array([7004, 4902, 9946, 4094, 1477, 3314]) Answer: 1477

array([[606, 743, 646, 610],
       [463, 200, 796, 318]]) Answer: 646

array([-48, -39,  29,  34]) Answer: 29

array([-142,  730, -667,   32]) Answer: -667

array([[4, 2, 4, 2, 4, 4],
       [5, 2, 8, 5, 4, 8]]) Answer: 4

array([[  6,  79,   2,  94, 142,   7],
       [210, 140, 213, 119,  72, 212]]) Answer: 142

array([902, 251, 357, 187]) Answer: 357

array([[7, 5, 6, 4, 3, 3, 7],
       [4, 3, 3, 5, 6, 6, 3],
       [1, 8, 6, 8, 7, 9, 7]]) Answer: 3
---
[[ 12 -27   8  -3   9  -3 -28  -3  29  17  -5   6]
 [-12 -15 -16  -2   3  -1  -6   7  -7  -2  14   2]
 [  6 -10   1  10   4   9 -17  -3  12  -8   5  -3]
 [ -6  25  -4  10   4  -6   3  14  12 -25 -15  -2]
 [  5  12   3 -13   6 -12  -2  -4   1  -2 -15   5]
 [  5  -1   2   0  11  -8  -9   9  14  -7 -13   2]
 [ 10   1   8   7   1  -6 -18  11  43   2 -14   1]
 [ -4   3  -3  11  -2  -4  -6   4  13  -6  -2   5]
 [  1  17  15  -5  15 -10 -24   1  10   2  -1   2]
 [-18  22 -14  21  -9   4  -4   9  24 -19   1   5]
 [ -2  -3   4   6  15  -5   2   9   7   5   3   0]
 [  0  40  16  11  -5 -23   5  -8  60 -23  -9  30]] value 17

[[  2  21  -4  -7  -8 -17  25  50]
 [-17  12   1   2   1   7   2  19]
 [-10  16   5 -14  -1 -11   4   0]
 [ 20  -5  -2   6   1 -12   2   6]
 [ 20 -12  -9   3   5   2  -2  -6]
 [ -4  17  -5   7   7  -3   5  19]
 [ -8  10  11 -12  -1  33  -4  27]
 [  1  -7   3 -19  -8  33   2  37]] value -17

[[ 61  51  20  59  25 -35  49  32 -41]
 [ 52 -13 -49 -57  -5  43  51  32  -7]
 [-11   8 -15  -9  39 -26 -33  -6 -28]
 [-46 -16  50  50 -47 -43  26  33 -33]
 [ 19   9 -17  32  43  13  23 -54  -4]
 [ -5 -55   8  23  16 -58  58   0  53]
 [-37 -61  11 -30 -28  22 -15  55  -5]] value 49

[[-21  15  -1   3  13  -2   5 -18   1 -13  14 -11  -6   9  -2   3]
 [ -4  -2   4   7   9   5   6  13   4  -3   2   4  -5  -9  -8   0]
 [ 13 -15   8  12  -6   5   4  37   5   4 -11  15   7 -22 -10  -4]
 [-30  23   1  -1  16  -4   4 -30  -1 -15  15 -18  -8  21  -1   6]
 [ 54 -35 -15 -19 -38  -7 -21  26 -11  34 -29  20  16 -11  20 -10]
 [  7   4 -14 -22 -17  -5 -15 -21  -9  11   2 -10   2  20  18  -2]
 [ 11 -27  16  30   6   8   9  61  12  -2 -16  27   3 -44 -25   0]] value 9

[[ -8  -5  38  53 -43  43]
 [ -7  -6  35  20  18 -26]
 [  0  32  13 -25 -33  34]
 [ -7  16  34   0  19 -27]
 [  0 -20  -7   3  11 -16]] value 53
---
Q: ((0.08, 0.19, -0.01, 0.18, 0.04, 0.00), (0.02, 0.15, -0.03, 0.15, -0.03, 0.07), (0.23, -0.02, 0.16, 0.12, 0.05, -0.18))
A: 0.04
Q: ((-2.29, -7.17, 18.92, 1.06, -16.55, 17.43, 12.20), (-6.91, 3.73, 7.49, 0.85, -11.96, 8.40, -3.47), (6.66, -20.82, -4.95, 2.28, 11.51, -2.35, -14.80))
A: 17.43
Q: ((-0.146, -0.129, 0.019, 0.036, -0.174, -0.055, -0.056), (-0.014, 0.151, 0.041, -0.017, -0.045, -0.093, -0.043), (-0.180, -0.199, -0.085, -0.003, -0.068, -0.007, -0.077))
A: -0.055
Q: ((-0.208, 0.456, 1.894, 0.449, -1.826, 2.051), (-0.013, 0.248, -0.140, -0.409, -0.063, -0.365), (-0.192, 0.035, 0.262, 0.331, 0.068, 0.199))
A: -1.826
Q: ((0.15, 0.10, 0.00, 0.01, -0.05, -0.13), (0.11, -0.08, 0.20, 0.12, 0.22, -0.01), (0.11, 0.04, 0.03, 0.07, 0.01, 0.12))
A: -0.05
Q: ((-19.86, 4.42, -9.18, -12.65), (7.70, -20.87, 19.46, -19.02), (-0.14, -0.02, -9.28, -1.56))
A: -9.18
Q: ((99.319, 173.281, 24.031, -234.908, -46.419, 20.792), (74.255, -90.184, -62.967, 22.321, 70.673, -25.191), (-105.633, 50.740, 98.105, 211.002, 22.036, 55.639))
A: -46.419
Q: ((1.774, -0.064, -0.941, -1.217, 1.230), (-1.982, 0.643, -0.588, -0.909, 1.819), (1.480, -0.471, -0.853, -0.328, 1.017))
A: -1.217
Q: ((-7.65, 32.22, -34.85, 122.49, 54.69, 4.83), (-49.99, 5.02, 2.21, 4.78, 30.70, -25.83), (45.71, -19.85, 1.74, 78.03, -132.25, -22.75))
A: 54.69
Q: ((-1.35, -0.74, 0.42, 0.60, 0.62, -0.75), (-0.01, -0.54, -0.52, -0.45, 0.52, 1.62), (0.70, 0.62, 1.34, -0.84, -0.66, -0.74))
A: 0.62
---
[[ 21  40  17 -19]
 [ -8 -55  -8  18]] | 21, 18

[ 0 54 42  5 46] | 0, 46

[[ 24  30  43 -33]
 [ 24  47  -9 -68]] | 24, -68

[-33 -35 -41  53  30] | -33, 30

[-61 -13 -15  62  -5  40] | -61, 40

[ 15  18 -59   8 -39 -17] | 15, -17
---
Input: ((-0.66, 1.48, 0.73, 1.15, 1.34), (-0.97, 1.25, 1.47, 1.82, -1.96))
Output: 1.48
Input: ((-19.600, -40.161, -10.423, -4.867), (-127.206, 162.168, 67.727, -221.046), (-8.710, -31.806, -20.071, -18.295))
Output: -40.161
Input: (15.09, -16.15, -1.29, -5.42)
Output: -16.15
Input: ((11.48, 11.91, 21.61, 13.11, -19.42), (7.21, 6.45, 7.84, 8.35, 9.49))
Output: 11.91
Input: (-4.2, 5.7, 15.0, 11.1, -12.4)
Output: 5.7
Input: (-0.099, -0.041, -0.093, -0.141, 0.112)
Output: -0.041
Input: ((-22.325, 109.673, 5.328, -14.570), (-9.326, 115.318, -5.589, -19.413), (-73.465, -198.796, -1.558, -21.907))
Output: 109.673
Input: ((1.75, 5.42, 9.77, 10.97, 1.29, 1.14, -8.58), (-5.25, 6.49, 16.11, -7.38, -2.83, -18.22, -9.74), (-4.73, 2.89, 8.03, -11.05, -1.09, -13.43, -6.82))
Output: 5.42
Input: ((-82.473, 67.715, 65.760, -141.554, -148.556), (113.458, 26.304, -65.146, -143.373, 203.078))
Output: 67.715
---
[ 0.061  0.040 -0.093  0.146] -> -0.093
[ 16.04   2.57 -11.95 -11.53 -13.77   6.37] -> -11.95
[ 1.044  0.145  0.913 -1.632  0.978  1.926 -0.797] -> 0.913
[ 1.66  0.25 -1.88  0.37  0.48  0.54] -> -1.88
[ 0.10 -0.12 -0.18 -0.16 -0.03 -0.08  0.03] -> -0.18
[  36.7  101.5 -172.5  -60.2  -21.7  -13.9] -> -172.5
---
[ 41 -58  44  16  -8]: 41
[ 37 -35  65  56 -37]: 37
[ -8  23  67  41 -67]: -8
[-56  -1 -42  -3  34]: -56
[62 -6 10 68 50]: 62
[-68 -43  66  -6  53]: -68
---
[6.870, 12.760, -14.624, -2.049] gives -2.049
[-0.2, -0.2, -0.8, -0.1, -1.3, -0.3, 1.3] gives 1.3
[0.85, 1.12, -1.24, 0.31, 0.60, 0.25, -0.49] gives -0.49
[0.10, -0.04, -0.03, -0.05, -0.12, 0.13, -0.14] gives -0.14
[49.6, 178.3, -64.6, -88.8, 114.1, -143.2] gives -143.2
[0.12, 0.09, 0.08, 0.01, -0.08, -0.12] gives -0.12
